Below is a small trained network, with its code and all its weights. Each question gives an input and a class and asks what happens when units are switched off, that is, made to give their printed mean instead of their output.

import numpy as np


def w(rows, s, z=0):
    codes = np.array(rows[::2]) - 128.0
    scale = np.full(codes.shape[1], s)
    scale[-1] = z or s
    return codes * scale


def f(y):
    return np.maximum(y, 0)


def log_softmax(a):
    a = a - a.max(-1, keepdims=True)
    return a - np.log(np.exp(a).sum(-1, keepdims=True))


def net(x, mask):
    res = np.array(x, float).reshape(1, 6) / 4 @ E
    y = f(res @ A[0][:, :-1].T + A[0][:, -1])
    res = res + np.where(mask, y, B[0][:, -1]) @ B[0][:, :-1]
    return log_softmax(res[-1] @ U[:, :-1].T + U[:, -1])


A, B = {}, {}
E = w([
[12,191,172],'x0',
[127,126,130],'x1',
[127,128,125],'x2',
[139,177,34],'x3',
[128,129,129],'x4',
[39,62,76],'x5',
],0.011)
A[0] = w([
[210,216,133,37],'neuron 1',
[157,194,135,73],'neuron 2',
[120,32,182,126],'neuron 3',
[25,152,119,59],'neuron 4',
[149,111,119,35],'neuron 5',
[174,187,178,66],'neuron 6',
[74,168,129,168],'neuron 7',
[153,198,147,50],'neuron 8',
[101,204,161,89],'neuron 9',
[168,204,140,118],'neuron 10',
[147,154,142,33],'neuron 11',
[163,177,135,51],'neuron 12',
[40,187,141,83],'neuron 13',
[220,110,115,59],'neuron 14',
[88,183,156,7],'neuron 15',
[172,113,127,53],'neuron 16',
[94,164,38,110],'neuron 17',
[152,152,138,71],'neuron 18',
[176,147,160,131],'neuron 19',
[187,161,154,65],'neuron 20',
[109,80,181,74],'neuron 21',
[96,210,138,90],'neuron 22',
[135,116,221,107],'neuron 23',
[134,58,92,142],'neuron 24',
[163,58,59,83],'neuron 25',
[91,212,53,119],'neuron 26',
[153,94,119,21],'neuron 27',
[106,116,183,144],'neuron 28',
[136,78,103,148],'neuron 29',
[89,147,145,24],'neuron 30',
[139,109,207,64],'neuron 31',
[115,81,158,96],'neuron 32',
[155,82,103,3],'neuron 33',
[70,11,56,23],'neuron 34',
[172,189,47,132],'neuron 35',
[105,74,174,130],'neuron 36',
[70,76,96,11],'neuron 37',
[174,147,211,83],'neuron 38',
[94,10,181,173],'neuron 39',
[110,80,176,132],'neuron 40',
],0.011,0.0053)
B[0] = w([
[88,70,147,219],'neuron 1',
[85,76,100,175],'neuron 2',
[151,148,38,217],'neuron 3',
[204,41,182,234],'neuron 4',
[153,54,193,138],'neuron 5',
[45,33,94,195],'neuron 6',
[183,134,128,222],'neuron 7',
[86,29,132,173],'neuron 8',
[209,59,152,199],'neuron 9',
[33,66,80,204],'neuron 10',
[65,3,143,138],'neuron 11',
[81,68,129,163],'neuron 12',
[225,52,176,242],'neuron 13',
[182,81,196,225],'neuron 14',
[182,2,196,172],'neuron 15',
[153,80,157,163],'neuron 16',
[134,143,55,216],'neuron 17',
[114,84,110,147],'neuron 18',
[19,123,89,192],'neuron 19',
[42,72,131,186],'neuron 20',
[151,108,75,174],'neuron 21',
[204,56,147,201],'neuron 22',
[168,123,11,200],'neuron 23',
[110,119,226,210],'neuron 24',
[177,78,193,226],'neuron 25',
[210,135,53,229],'neuron 26',
[165,47,139,146],'neuron 27',
[136,200,55,190],'neuron 28',
[168,156,169,191],'neuron 29',
[152,41,187,155],'neuron 30',
[168,108,54,176],'neuron 31',
[148,135,87,165],'neuron 32',
[155,66,196,157],'neuron 33',
[33,18,157,244],'neuron 34',
[137,158,63,235],'neuron 35',
[161,144,51,191],'neuron 36',
[43,11,151,181],'neuron 37',
[71,88,68,200],'neuron 38',
[123,190,78,254],'neuron 39',
[210,118,60,188],'neuron 40',
],0.0049,0.0076)
U = w([
[128,134,107,217],'0',
[128,135,110,218],'1',
[81,106,111,45],'2',
[168,116,146,25],'3',
[147,141,56,15],'4',
[124,142,113,211],'5',
[103,187,143,139],'6',
[104,250,216,5],'7',
],0.019,0.012)

Each question gives the input, the list of numbers given to net, and the class t.
The units are the neurons (one row each of A and B). Each row of codes is followed by its name. A weight is (code - 128) times the scale printed after its matrix; where a second scale follows, it is the last column's (A, B and U).
mask holds one flag per neuron, in row order. A switched-off neuron (its flag False) gives its mean, the last column of its row in B, instead of its output. The means were averaged over made-up inputs and are rounded, as every weight is.
A unit's drop is (log p(t) with every unit on - log p(t) with that unit switched off) / (log p(t) with every unit on - log p(t) with every unit switched off).
The circuit of an input: a set's keep is (log p(t) with only the set's units on - log p(t) with every unit switched off) / (log p(t) with every unit on - log p(t) with every unit switched off). Starting from the 12 units with the biggest drops (on a tie, the unit counted first), units are removed one at a time, each time the one whose removal leaves the highest keep (on an exact tie, the one counted first), for as long as the keep stays at least 0.8.
circuit, biggest first: the units of the circuit, biggest drop first
unit that matters most: the unit with the biggest drop
top k neurons: the k neurons with the biggest drops, biggest first
drop of u: that unit's drop, to one decimal
input [-8,7,-6,4,8,5], class 3: unit that matters most -> neuron 25
input [8,-4,6,-5,-3,-8], class 2: circuit, biggest first -> [neuron 6; neuron 38]
input [-8,-7,-7,2,5,6], class 3: circuit, biggest first -> [neuron 25; neuron 24]
input [-4,0,-7,-8,-2,7], class 4: circuit, biggest first -> [neuron 3; neuron 39]
input [8,-1,-5,3,-5,-7], class 3: circuit, biggest first -> [neuron 9; neuron 13]
input [-7,-5,-2,-2,5,4], class 3: circuit, biggest first -> [neuron 25; neuron 24]
input [-2,-7,-6,-8,-8,7], class 4: circuit, biggest first -> [neuron 3; neuron 39; neuron 40]
input [-6,6,-5,7,3,7], class 2: top 2 neurons -> [neuron 34; neuron 37]
input [5,5,3,3,5,-6], class 2: top 3 neurons -> [neuron 10; neuron 6; neuron 8]
input [6,5,1,5,5,5], class 3: top 2 neurons -> [neuron 4; neuron 13]
input [7,-1,4,4,7,4], class 3: drop of neuron 13 -> 0.2
input [8,-6,-7,-4,5,6], class 3: drop of neuron 4 -> 0.3
input [5,0,1,0,2,-6], class 2: drop of neuron 6 -> 0.2
input [-6,4,3,5,5,6], class 2: circuit, biggest first -> [neuron 34]
